The rows lie along a hidden order. The number after each row says roughly how far along it the row is, from 0 to 20. A new part has a new order.
In the rows, 128 means zero.
[103  78 150 139 112 122  89  88 144 103 106 209 146 149 124  60 134 108
  99 158  90 135 107 132  97 110 113] -> 3
[130  70 143 165  88 116 207 142 145 130 118 255 119 128 165  43 165 102
  12 177   1 193 105 106  62  79  77] -> 4
[ 71 151 141 151 126 134 167 131 119 124 111 170 128 138 139 100 121  75
 171 145  72 133 114 107 106  95 157] -> 11
[114 107 139 138 120 136 136 148 135 136 100 163 146 148 127 104 127  89
 151 143 148 115 105 132 106 122 131] -> 11
[176 135 117 105 152 135 102 167 134 155 132  42 139 133 102 172 117 133
 161 110 255  95 129 139 147 166 125] -> 18
[ 95 133 148 136 132 119 133  95 124 105 110 250 134 144 130  96 113  94
 175 150  82 112 128 146  83 105 110] -> 6
[132  79 152 126 130 122  81  91 144 113 115 127 143 142 107  82 125 124
 112 142 143 123 121 136 123 142 126] -> 8
[ 78 135 134 145 140 148  44 177 136 141 103  16 144 135 129  93 121  96
 157 136 179 117  95  80 143 158 190] -> 18
[162  72 130 122 124 126 103 154 158 146 114 111 146 138 118  98 138 124
  65 146 164 130  99 123 135 152 101] -> 12
[108  77 134 128  88 142  26 111 140 127 110  80 157 140 124  99 148 107
 106 139 164 129 122 125 122 118 147] -> 7
[120 117 142 132 117 113 100 101 132 104 112 236 138 144 137 109 117 121
 142 143 113 125 117 150  77 111 104] -> 2
[100  96 154 140 143 114  36 118 147 123 103 110 140 138 125  71 113 131
 119 143 123 120 106 121  98 169 143] -> 8
[ 91 133 129 135 116 147 107 118 118 135 131  20 130 126 125 123 140 100
 146 124 117 136 143  99 152 110 177] -> 13
[ 88 126 149 139 147 136 204 130 132 128  89 178 140 154 119  96 106  54
 182 150 154  92 100 137 128 122 132] -> 14
[108 156 138 148 131 114  88 106 121 121 132 205 117 123 147 117 119 136
 154 136  48 140 135 116  72 117 128] -> 8
[137 120 145 138 148 111 170 133 138 127 119 226 121 135 130 107 114 124
 120 146  82 127 111 136  91 135  96] -> 11
[113 117 144 130 118 116  94 101 132 108 110 224 144 145 131 109 116 119
 149 142 132 117 113 154  86 117 111] -> 3
[158 109 129 135 130 134 198 202 141 160 111 168 137 139 131 131 132 100
 115 140 160 125  99 132 120 141 103] -> 17
[120 109 138 138 122 145 223 192 140 149  94 129 143 146 131 116 128  64
 144 143 176 112  91 133 145 123 127] -> 17
[ 96 120 154 139 124 117 151  75 124  95 112 255 126 142 132  90 117 100
 151 149  53 125 133 154  85  99 103] -> 3
[113 111 148 137 127 117 199 114 134 111 108 255 131 148 127  74 124  85
 135 161  61 123 111 140  80  97  91] -> 7
[124 102 134 130 137 144 148 187 149 145 106  80 149 144 111  81 136  81
 115 145 192 117  84  97 154 149 142] -> 20
[ 93 121 133 132 129 143 137 138 131 131 114  64 134 135 124 102 128  87
 138 137 134 125 117 110 150 123 156] -> 14
[ 51 114 152 148 117 131  93  80 125  98 103 170 134 141 136  74 123  87
 155 151  68 122 123 122 109 100 159] -> 5
[ 78 154 139 151 126 133 184 137 116 119 116 177 121 132 142 102 123  79
 171 143  62 136 121 108 116  92 147] -> 11
[144 129 136 121 115 118 133 114 126 111 122 240 136 136 132 128 122 127
 147 132 131 125 128 159  89 112  92] -> 5
[166  81 135 119 128 130 106 141 149 148 119  73 144 135 110 116 135 128
  90 132 188 123 115 132 141 161 124] -> 13
[ 74 134 149 136 125 122  55  84 124  96  94 206 145 149 134 104 100 102
 197 143 138  98 121 157  86 116 134] -> 2
[133  95 134 129 129 118  16 136 146 135 119  84 141 129 129 111 125 155
  99 133 152 123 118 123 110 168 134] -> 8
[ 99 127 145 138 148 117  74  94 135 124 126  98 119 122 126  89 116 142
 115 133  85 131 127 102 129 154 156] -> 10
[ 23 128 162 160 134 118   1  86 134  92  89 172 153 152 141  58  96 104
 192 160 123 104  98 103  46 135 178] -> 2
[131 113 145 122 121 128 178 120 130 113 106 230 146 153 115 111 122  89
 166 141 161 103 115 163 110 109  98] -> 8
[116  92 144 133 123 121  21  99 142 113 116 134 146 141 121  83 128 136
 109 141 132 130 115 122 102 142 135] -> 5
[ 69 101 142 133 100 144  89  89 132 108 107  73 153 144 119  73 141  85
 123 145 131 129 120 109 151 103 164] -> 8
[116  94 139 136 121 131  26 143 144 136 107  91 149 136 131  92 128 114
 111 143 156 128 107 117 102 150 139] -> 10
[ 68 115 144 148 146 140 112 139 136 129 105  70 133 137 124  72 124  75
 133 148 122 124 105  90 150 137 173] -> 16
[174  96 110 128 106 148 214 154 132 158 153  40 117 108 127 140 171 132
  29 120  96 176 142 104 184 114 125] -> 16
[ 63 135 127 153 106 152 109 165 120 146 113  65 133 130 148 101 141  67
 145 139  88 140 121  81 126 101 185] -> 14
[101 109 136 134 127 138 110 108 137 126 123  32 134 130 120 101 133 116
 108 133 134 135 122 104 167 134 161] -> 13
[119  95 143 139 107 116 123 102 137 108 109 253 139 141 140  95 128 118
 107 151  79 136 112 146  76 105  99] -> 1
[142 134 138 140 142 111  15 145 138 134 129 129 127 118 146 117 116 161
 119 128 106 144 122 113  73 167 130] -> 10
[144  89 142 132 130 124  75 130 148 140 113  82 139 131 120  97 132 140
  87 133 139 134 114 122 129 166 141] -> 11
[140 100 152 119 162 110 171  72 142 114 123 148 125 137  93  85 114 132
 106 140 110 115 123 142 144 154 110] -> 11
[ 74 116 139 148 146 145 108 142 139 138 105  30 138 140 114  76 128  94
 136 142 146 110 101  80 171 147 185] -> 19
[ 90 172 129 151 135 132 169 174 117 138 119 161 114 123 153 126 119  91
 164 137  73 136 118 103 107 115 142] -> 15
[143 106 138 134 133 126  49 144 141 144 120  77 135 128 126 111 128 135
 104 132 147 136 117 117 116 165 137] -> 12
[123 100 139 131 106 121  77 104 135 113 115 195 143 139 134 105 130 126
 118 141 120 132 118 144  91 114 113] -> 3
[118  99 139 125 118 118  12  78 135 100 125 152 144 137 120  94 125 139
 116 135 135 131 128 139  92 126 125] -> 0
[131  87 136 131 129 134  69 155 148 149 112  41 147 136 118 104 131 124
 105 135 186 121 102 109 139 162 147] -> 14
[ 74 158 153 140 140 122 152  82 117  97 113 186 124 141 127  99 106  97
 195 139  86 115 127 129 108 109 148] -> 9
[124 117 121 125 101 148 153 153 124 139 124  69 139 132 126 124 146  96
 126 126 144 140 126 117 148 108 142] -> 12
[109  89 144 129 121 138  28 124 143 129 101  67 156 146 117  97 126 101
 134 139 191 110 111 126 125 148 150] -> 10
[136  77 141 128 129 139 145 148 150 139 105  84 147 143 109  85 135  94
  97 144 171 121  98 124 153 146 127] -> 14
[105 111 134 139 126 151 111 169 139 144 113  36 139 134 127  89 138  90
 117 138 156 134 103  93 159 137 163] -> 18
[107  99 146 132 125 131  67 110 139 123 110  75 145 141 116  89 126 105
 128 139 152 124 115 120 135 137 151] -> 10
[129 122 133 133 142 141 196 182 141 141 106 121 140 144 116 104 127  89
 142 139 193 113  87 114 159 140 131] -> 20
[123 110 143 128 120 131 190 119 129 118 108 242 142 152 119 109 125  78
 159 145 140 110 119 156 109 102 100] -> 9
[ 91 127 148 145 131 124 119 154 132 128  93 221 143 150 139  89 114  72
 176 155 116 110  97 128  70 119 122] -> 10
[122 110 137 128 118 133  38 128 136 130 116  90 147 138 124 106 128 117
 138 132 169 122 123 125 106 143 143] -> 10
[ 96 124 146 137 123 114 113  80 124 100 113 248 128 139 137 102 114 111
 151 149  71 121 131 151  77 102 110] -> 2
[ 68 133 146 162 110 123  52  91 119 105 117 189 119 123 159  87 129 123
 129 144   8 155 132 108  79 103 149] -> 4
[ 79 122 153 149 141 116  35  86 135 111 117 162 130 136 129  71 114 122
 134 157  67 130 121 106  85 134 147] -> 7
[ 97  85 143 139  97 137   1  96 138 119 113  80 154 140 128  90 144 120
 109 140 146 135 120 114 113 127 156] -> 5
[106 110 143 137 121 114  49  87 136  98 117 221 139 139 138 102 117 134
 126 144 107 132 115 138  76 117 117] -> 0
[128 109 146 148 142 122 148 175 146 138 100 213 135 142 136  92 117  96
 122 154 119 125  86 121  90 144 108] -> 13
[118  90 137 141 115 141  93 181 143 149 103  82 146 138 134  96 136  86
 105 147 149 131 101 114 114 138 140] -> 13
[ 81  86 148 138 116 127   8  63 115 100 116 137 142 139 123  82 127 118
 123 145  96 129 133 128 100 117 144] -> 1
[ 58 127 145 151 131 131  22  91 130 118 117  40 129 123 135  83 122 120
 134 139  90 137 123  84 133 141 192] -> 11
[147  85 138 126 136 130 111 158 150 147 111  84 145 141 109  88 130 118
 100 138 179 119 102 122 135 160 124] -> 14
[100 147 137 136 123 125 132  86 120 111 133 138 123 123 133 113 128 131
 138 128  69 146 139 113 119 108 148] -> 8
[142 109 138 121 112 115 158 105 133 106 114 254 136 143 131 113 121 120
 134 143 116 128 118 166  86 101  80] -> 2
[ 88 115 145 135 150 143 240 151 137 125  92 134 139 153 109  85 116  58
 165 150 170  95  91 120 172 125 142] -> 20
[ 94 135 143 136 143 128 159 119 130 123 109 159 131 141 125 111 110  94
 166 142 125 109 115 126 131 121 138] -> 12
[152  97 137 130 136 110 115 131 153 121 116 210 136 134 129  98 121 145
  87 145 135 130  96 136 101 149  89] -> 8
[137  85 139 125 112 130  58 101 142 125 123  81 148 136 115 106 139 138
  99 130 166 133 126 130 133 143 138] -> 8
[ 89  97 147 139 110 121  75  95 134 104  98 217 146 149 140  92 116 101
 143 153 114 119 112 154  78 108 119] -> 0
[ 41 156 143 159 123 146 151 157 120 128  95 162 134 146 146  83 119  36
 200 155  91 125 101  90 105  90 175] -> 15
[131 119 152 138 155 107 141 120 144 115 108 242 128 142 126  99 103 120
 134 151 106 119 102 141  88 144  97] -> 9
[117 140 128 144 116 143 255 163 122 138 121 173 119 130 138 116 142  76
 129 140  73 151 122 110 139  86 131] -> 16
[ 59  95 158 148 124 125  21  49 131  90 112 148 139 143 119  61 122 103
 136 153  72 125 130 120 109 115 153] -> 2
[129  93 139 119 139 131  63 134 145 139 107  54 151 145 105 119 117 115
 137 133 223  97 102 135 139 164 139] -> 13
[ 56 111 155 148 125 118  48  68 130  95  99 219 141 149 135  82 106  99
 164 157  83 110 118 138  78 109 136] -> 1
[ 68 116 140 149 137 147 105 176 138 135  98  49 139 139 129  69 128  66
 141 150 140 122  93  80 145 139 175] -> 19
[124 114 145 144 136 117 120 114 139 126 119 200 127 132 132 103 121 127
 119 147  87 135 115 123  96 132 116] -> 10
[131 118 127 128 122 143 255 177 132 145 113 149 132 137 128 122 136  79
 122 135 141 129 107 131 158 109 114] -> 17
[ 86 146 137 141 148 142 193 172 132 138  98 130 133 144 124  94 119  67
 174 145 161 101  94 104 154 132 148] -> 20
[ 89 137 131 140 141 145  24 188 135 147 106  10 146 136 130 112 117  97
 168 131 205 108  98  87 131 161 182] -> 18
[116  96 149 131 137 128 101 121 143 126 108 100 139 140 114  81 123 110
 113 145 138 123 111 122 133 149 138] -> 12
